B =
[[127 135 122 121 137 128 132 122 122 127 127 127]
 [126 136 112 141 115 155 102 126 111 136 126 108]
 [123 136 130 118 128 133 130 125 127 133 127 127]
 [132 120 134 141 130 138 140 133 134 136 131 141]
 [129 128 129 127 126 127 127 126 128 128 127 128]
 [118 150 129 102 129 139 133 122 126 139 127 127]
 [128 130 125 125 131 128 129 126 125 128 128 128]
 [129 128 128 128 126 127 127 126 128 128 128 128]
 [131 121 129 137 128 125 127 130 129 124 127 128]
 [127 128 128 128 128 128 127 127 128 128 129 128]
 [128 125 129 131 126 129 127 130 129 128 128 129]
 [128 132 130 131 129 125 133 133 127 124 122 124]
 [127 131 131 130 133 138 134 133 129 126 130 132]
 [133 120 129 139 128 124 126 130 129 123 127 129]]
B[0, 0] -> 127
B[10, 11] -> 129
B[12, 2] -> 131
B[9] -> [127, 128, 128, 128, 128, 128, 127, 127, 128, 128, 129, 128]
B[4, 5] -> 127
B[5, 7] -> 122
B[4, 0] -> 129
B[12, 3] -> 130
B[:, 3] -> [121, 141, 118, 141, 127, 102, 125, 128, 137, 128, 131, 131, 130, 139]
B[4, 2] -> 129
B[3] -> [132, 120, 134, 141, 130, 138, 140, 133, 134, 136, 131, 141]
B[10, 10] -> 128
B[10, 8] -> 129
B[5, 11] -> 127
B[8] -> [131, 121, 129, 137, 128, 125, 127, 130, 129, 124, 127, 128]
B[7, 0] -> 129
B[12, 6] -> 134
B[12] -> [127, 131, 131, 130, 133, 138, 134, 133, 129, 126, 130, 132]
B[13, 10] -> 127
B[3, 8] -> 134
B[4, 6] -> 127
B[3, 5] -> 138
B[10, 4] -> 126
B[1] -> [126, 136, 112, 141, 115, 155, 102, 126, 111, 136, 126, 108]
B[5, 1] -> 150
B[11, 5] -> 125
B[4, 7] -> 126
B[13] -> [133, 120, 129, 139, 128, 124, 126, 130, 129, 123, 127, 129]
B[3, 0] -> 132
B[0, 6] -> 132
B[:, 9] -> [127, 136, 133, 136, 128, 139, 128, 128, 124, 128, 128, 124, 126, 123]
B[2] -> [123, 136, 130, 118, 128, 133, 130, 125, 127, 133, 127, 127]
B[10, 6] -> 127
B[5] -> [118, 150, 129, 102, 129, 139, 133, 122, 126, 139, 127, 127]

x =
[[119 113 129 129 121 116 121 127 137 121 127 114 126 134]
 [129 127 124 132 124 134 130 128 131 133 128 130 118 129]
 [127 129 131 125 131 123 126 128 125 124 128 126 136 127]
 [128 128 129 127 129 127 128 128 128 127 128 128 129 128]
 [131 126 124 128 122 134 126 122 121 125 124 130 127 118]
 [136 141 126 127 134 138 134 129 121 134 129 141 130 122]
 [114 106 130 130 117 111 118 126 141 118 126 108 125 138]
 [121 133 138 129 143 112 134 144 147 134 140 121 130 154]
 [124 131 138 115 140 110 122 127 117 113 127 122 157 125]
 [122 133 138 130 142 112 135 143 146 134 139 122 130 153]
 [119 113 130 129 121 117 121 127 137 121 126 114 126 134]
 [122 133 138 129 142 112 135 144 146 134 139 122 130 153]
 [129 128 127 130 127 130 129 128 129 130 128 129 124 128]]
x[0, 0] -> 119
x[12, 7] -> 128
x[1, 8] -> 131
x[1, 11] -> 130
x[6] -> [114, 106, 130, 130, 117, 111, 118, 126, 141, 118, 126, 108, 125, 138]
x[9, 13] -> 153
x[8] -> [124, 131, 138, 115, 140, 110, 122, 127, 117, 113, 127, 122, 157, 125]
x[:, 13] -> [134, 129, 127, 128, 118, 122, 138, 154, 125, 153, 134, 153, 128]
x[:, 6] -> [121, 130, 126, 128, 126, 134, 118, 134, 122, 135, 121, 135, 129]
x[2, 5] -> 123
x[0, 4] -> 121
x[2, 9] -> 124
x[2, 6] -> 126
x[6, 3] -> 130
x[2, 12] -> 136
x[8, 6] -> 122
x[6, 6] -> 118
x[10, 8] -> 137
x[0, 7] -> 127
x[10] -> [119, 113, 130, 129, 121, 117, 121, 127, 137, 121, 126, 114, 126, 134]
x[2, 10] -> 128
x[1, 3] -> 132
x[10, 3] -> 129
x[12] -> [129, 128, 127, 130, 127, 130, 129, 128, 129, 130, 128, 129, 124, 128]
x[6, 5] -> 111
x[0, 2] -> 129
x[8, 5] -> 110
x[11, 2] -> 138
x[11, 5] -> 112
x[8, 0] -> 124
x[8, 7] -> 127
x[7, 9] -> 134
x[3, 7] -> 128
x[12, 0] -> 129
x[0, 9] -> 121
x[:, 3] -> [129, 132, 125, 127, 128, 127, 130, 129, 115, 130, 129, 129, 130]
x[1, 12] -> 118

arr =
[[134 142 138 119 116]
 [130 133 130 124 122]
 [126 126 126 137 133]
 [121 120 121 150 146]
 [131 134 129 114 115]
 [132 137 132 119 118]
 [134 140 136 115 113]
 [128 133 130 130 128]
 [121 117 118 149 145]
 [131 133 130 120 118]
 [124 124 124 142 138]
 [135 142 137 114 112]
 [134 139 135 116 113]]
arr[-13, -5]	134
arr[6, -1]	113
arr[-3, -1]	138
arr[9, -2]	120
arr[-2, 1]	142
arr[12]	[134, 139, 135, 116, 113]
arr[:, 2]	[138, 130, 126, 121, 129, 132, 136, 130, 118, 130, 124, 137, 135]
arr[-11, -2]	137
arr[:, 1]	[142, 133, 126, 120, 134, 137, 140, 133, 117, 133, 124, 142, 139]
arr[5, 3]	119
arr[12, -3]	135
arr[6, 2]	136
arr[:, 0]	[134, 130, 126, 121, 131, 132, 134, 128, 121, 131, 124, 135, 134]
arr[-4, -4]	133
arr[1, 1]	133
arr[-1, -2]	116
arr[3, -3]	121
arr[11, -2]	114
arr[3, 1]	120
arr[-11, -1]	133
arr[2, 0]	126
arr[7, -2]	130
arr[11, 4]	112
arr[-6, 2]	130
arr[-9]	[131, 134, 129, 114, 115]
arr[:, 4]	[116, 122, 133, 146, 115, 118, 113, 128, 145, 118, 138, 112, 113]

X =
[[134 130 126 135 126 126 130]
 [137 121 124 139 132 124 133]
 [122 136 132 131 127 129 129]
 [128 132 123 135 125 129 129]
 [119 135 136 136 128 127 130]
 [123 127 153 119 122 133 136]]
Indices start at 0.
(0, 0) = 134
(3, 6) = 129
(5, 2) = 153
(5, 0) = 123
(2, 6) = 129
(3, 0) = 128
(2, 5) = 129
(1, 4) = 132
(5, 1) = 127
(1, 1) = 121
(4, 3) = 136
(0, 6) = 130
(5, 3) = 119
(1, 2) = 124
(3, 4) = 125
(4, 2) = 136
(0, 5) = 126

A =
[[135 140 130 147 137 140 119 127 146]
 [141 130 145 137 121 132 115 134 136]
 [123 129 118 122 130 125 139 116 123]
 [141 139 139 150 128 136 118 125 141]]
Rows and columns are counted from 0.
row 0 col 0 -> 135
row 3 col 3 -> 150
row 0 col 8 -> 146
row 2 col 6 -> 139
row 3 col 8 -> 141
row 2 col 0 -> 123
row 2 col 8 -> 123
row 2 col 2 -> 118
row 3 col 7 -> 125
row 1 col 1 -> 130
row 2 col 5 -> 125
row 1 col 5 -> 132
row 0 col 1 -> 140

m = 114,117,115,116,129,147,143,121,133,142,150
m[0] -> 114
m[10] -> 150
m[8] -> 133
m[6] -> 143

data = [[138, 120, 152, 108, 113], [138, 125, 147, 113, 113], [149, 130, 147, 118, 119]]
data[0, 0] -> 138
data[2, 1] -> 130
data[1, 3] -> 113
data[2, 4] -> 119
data[1] -> [138, 125, 147, 113, 113]
data[:, 3] -> [108, 113, 118]
data[1, 1] -> 125
data[2, 2] -> 147
data[:, 4] -> [113, 113, 119]

a =
[[132 123 128 132 128 133]
 [134 121 131 136 127 136]
 [131 125 130 132 127 131]
 [133 122 130 134 127 134]
 [129 127 128 130 128 130]
 [133 122 129 134 128 134]
 [133 122 130 135 128 135]
 [132 123 131 134 127 134]
 [122 135 120 114 130 119]
 [135 120 131 138 127 137]
 [134 121 131 136 127 136]
 [121 137 115 107 132 116]
 [134 122 131 136 127 135]
 [123 135 118 111 131 119]]
a[0, 0]: 132
a[5]: [133, 122, 129, 134, 128, 134]
a[2]: [131, 125, 130, 132, 127, 131]
a[3, 0]: 133
a[9, 0]: 135
a[11, 0]: 121
a[6, 1]: 122
a[8]: [122, 135, 120, 114, 130, 119]
a[:, 0]: [132, 134, 131, 133, 129, 133, 133, 132, 122, 135, 134, 121, 134, 123]
a[11, 5]: 116
a[:, 1]: [123, 121, 125, 122, 127, 122, 122, 123, 135, 120, 121, 137, 122, 135]
a[8, 1]: 135
a[0, 2]: 128
a[3, 1]: 122
a[4, 4]: 128
a[2, 3]: 132
a[12, 5]: 135
a[0, 5]: 133
a[4, 1]: 127
a[10, 3]: 136
a[5, 5]: 134
a[4]: [129, 127, 128, 130, 128, 130]
a[10, 5]: 136
a[7, 4]: 127
a[1]: [134, 121, 131, 136, 127, 136]
a[13, 0]: 123
a[12, 2]: 131
a[2, 0]: 131
a[:, 5]: [133, 136, 131, 134, 130, 134, 135, 134, 119, 137, 136, 116, 135, 119]
a[10, 1]: 121
a[1, 0]: 134
a[:, 4]: [128, 127, 127, 127, 128, 128, 128, 127, 130, 127, 127, 132, 127, 131]
a[1, 2]: 131
a[4, 5]: 130
a[0, 3]: 132
a[9, 5]: 137
